Below is a small trained network, with its code and all its weights. Each question gives an input and a class and asks what happens when units are switched off, that is, made to give their printed mean instead of their output.

import numpy as np


def w(rows, s, z=0):
    codes = np.array(rows[::2]) - 128.0
    scale = np.full(codes.shape[1], s)
    scale[-1] = z or s
    return codes * scale


def f(y):
    return y / 2 * (1 + np.tanh(0.7978845608 * (y + 0.044715 * y**3)))


def log_softmax(a):
    a = a - a.max(-1, keepdims=True)
    return a - np.log(np.exp(a).sum(-1, keepdims=True))


def net(x, mask):
    res = np.array(x, float).reshape(1, 7) / 4 @ E
    y = f(res @ A[0][:, :-1].T + A[0][:, -1])
    res = res + np.where(mask, y, B[0][:, -1]) @ B[0][:, :-1]
    return log_softmax(res[-1] @ U[:, :-1].T + U[:, -1])


A, B = {}, {}
E = w([
[130,133,128,128,127,127,132,131,130],'x0',
[127,126,125,130,131,125,129,125,127],'x1',
[126,127,126,129,129,127,126,126,128],'x2',
[114,87,49,146,34,181,165,118,172],'x3',
[197,107,158,254,134,137,103,123,147],'x4',
[123,130,130,130,126,129,127,127,128],'x5',
[138,180,100,154,152,202,168,121,38],'x6',
],0.018)
A[0] = w([
[114,134,32,105,79,206,194,147,125,68],'n0',
[108,71,7,140,8,186,187,104,148,117],'n1',
[115,147,100,126,85,125,174,121,108,71],'n2',
[165,120,240,157,172,38,66,150,147,238],'n3',
[185,153,129,217,142,183,123,139,113,14],'n4',
[98,91,119,39,112,45,109,151,196,220],'n5',
[127,178,142,93,135,106,127,102,50,223],'n6',
[129,134,106,89,125,108,126,141,160,81],'n7',
[108,148,68,56,150,164,160,144,51,96],'n8',
[142,78,73,165,50,176,151,130,218,115],'n9',
[156,114,201,147,175,78,120,125,136,157],'n10',
[177,140,141,198,146,167,157,136,132,42],'n11',
[133,135,127,140,109,148,121,132,176,78],'n12',
[92,107,135,2,101,74,110,145,192,235],'n13',
[183,55,176,191,104,75,51,134,215,97],'n14',
[127,90,117,155,87,129,122,127,170,54],'n15',
[131,104,141,130,108,116,139,159,97,122],'n16',
[131,141,169,85,181,122,137,114,56,187],'n17',
[192,128,114,209,143,185,131,132,57,3],'n18',
[97,174,82,82,141,153,135,118,74,109],'n19',
],0.011,0.0061)
B[0] = w([
[205,123,135,111,120,255,117,74,143,206],'n0',
[167,54,124,117,68,209,96,31,152,254],'n1',
[133,122,118,107,120,190,129,130,126,152],'n2',
[141,192,113,15,175,170,65,92,152,242],'n3',
[64,112,141,160,137,101,70,79,85,183],'n4',
[67,97,142,208,149,104,76,58,35,218],'n5',
[115,210,108,141,128,115,138,197,132,188],'n6',
[137,126,116,170,136,139,115,113,100,144],'n7',
[198,158,151,88,115,171,183,152,179,193],'n8',
[138,54,139,167,32,55,192,125,161,226],'n9',
[138,173,115,68,184,150,114,90,150,191],'n10',
[81,91,128,155,151,92,97,86,100,171],'n11',
[106,103,144,135,93,128,157,126,144,145],'n12',
[70,117,135,187,147,117,80,90,26,224],'n13',
[204,116,102,28,107,154,211,201,238,231],'n14',
[129,102,147,169,80,104,157,139,168,166],'n15',
[133,156,122,139,117,127,125,117,132,127],'n16',
[105,204,136,134,141,113,176,198,106,192],'n17',
[65,127,136,167,157,109,78,85,29,185],'n18',
[174,162,129,100,111,137,168,174,170,179],'n19',
],0.0099,0.025)
U = w([
[59,153,144,127,205,65,49,128,61,252],'0',
[162,125,130,42,143,196,108,112,189,130],'1',
[96,58,140,200,114,132,80,78,84,60],'2',
[142,70,134,119,99,61,170,145,227,80],'3',
[126,176,143,96,149,131,204,252,119,110],'4',
],0.011,0.0035)

Each question gives the input, the list of numbers given to net, and the class t.
The units are the neurons (one row each of A and B). Each row of codes is followed by its name. A weight is (code - 128) times the scale printed after its matrix; where a second scale follows, it is the last column's (A, B and U).
mask holds one flag per neuron, in row order. A switched-off neuron (its flag False) gives its mean, the last column of its row in B, instead of its output. The means were averaged over made-up inputs and are rounded, as every weight is.
A unit's drop is (log p(t) with every unit on - log p(t) with that unit switched off) / (log p(t) with every unit on - log p(t) with every unit switched off).
The circuit of an input: a set's keep is (log p(t) with only the set's units on - log p(t) with every unit switched off) / (log p(t) with every unit on - log p(t) with every unit switched off). Starting from the 12 units with the biggest drops (on a tie, the unit counted first), units are removed one at a time, each time the one whose removal leaves the highest keep (on an exact tie, the one counted first), for as long as the keep stays at least 0.8.
circuit, biggest first: the units of the circuit, biggest drop first
top k neurons: the k neurons with the biggest drops, biggest first
drop of u: that unit's drop, to one decimal
input [5,-8,8,1,1,1,-4], class 3: circuit, biggest first => n0, n1
input [-8,-2,2,8,3,4,0], class 3: circuit, biggest first => n9
input [3,-8,-7,0,-5,-5,3], class 4: circuit, biggest first => n1, n3
input [8,3,-1,7,0,-6,-5], class 2: top 3 neurons => n5, n13, n1
input [3,-5,-1,1,4,-8,-4], class 3: top 2 neurons => n0, n1
input [-5,-1,-3,2,-6,2,0], class 2: top 2 neurons => n14, n13
input [7,0,-5,4,0,-6,-7], class 2: top 2 neurons => n5, n13
input [3,0,1,-6,2,2,1], class 0: top 4 neurons => n14, n1, n0, n8
input [-4,3,-5,1,4,8,-8], class 3: top 3 neurons => n9, n14, n0
input [-8,2,-8,-6,0,1,5], class 4: top 2 neurons => n5, n13
input [3,6,2,-6,0,-5,-1], class 0: top 3 neurons => n14, n1, n0
input [-1,7,-5,0,-5,6,3], class 4: top 2 neurons => n1, n3
input [0,1,6,-7,8,3,-2], class 1: drop of n14 => 1.4
input [-2,6,-4,-7,0,8,5], class 4: circuit, biggest first => n17
input [0,-4,7,1,1,8,8], class 2: drop of n4 => 0.4
input [1,-7,8,0,5,3,4], class 0: drop of n1 => 0.4
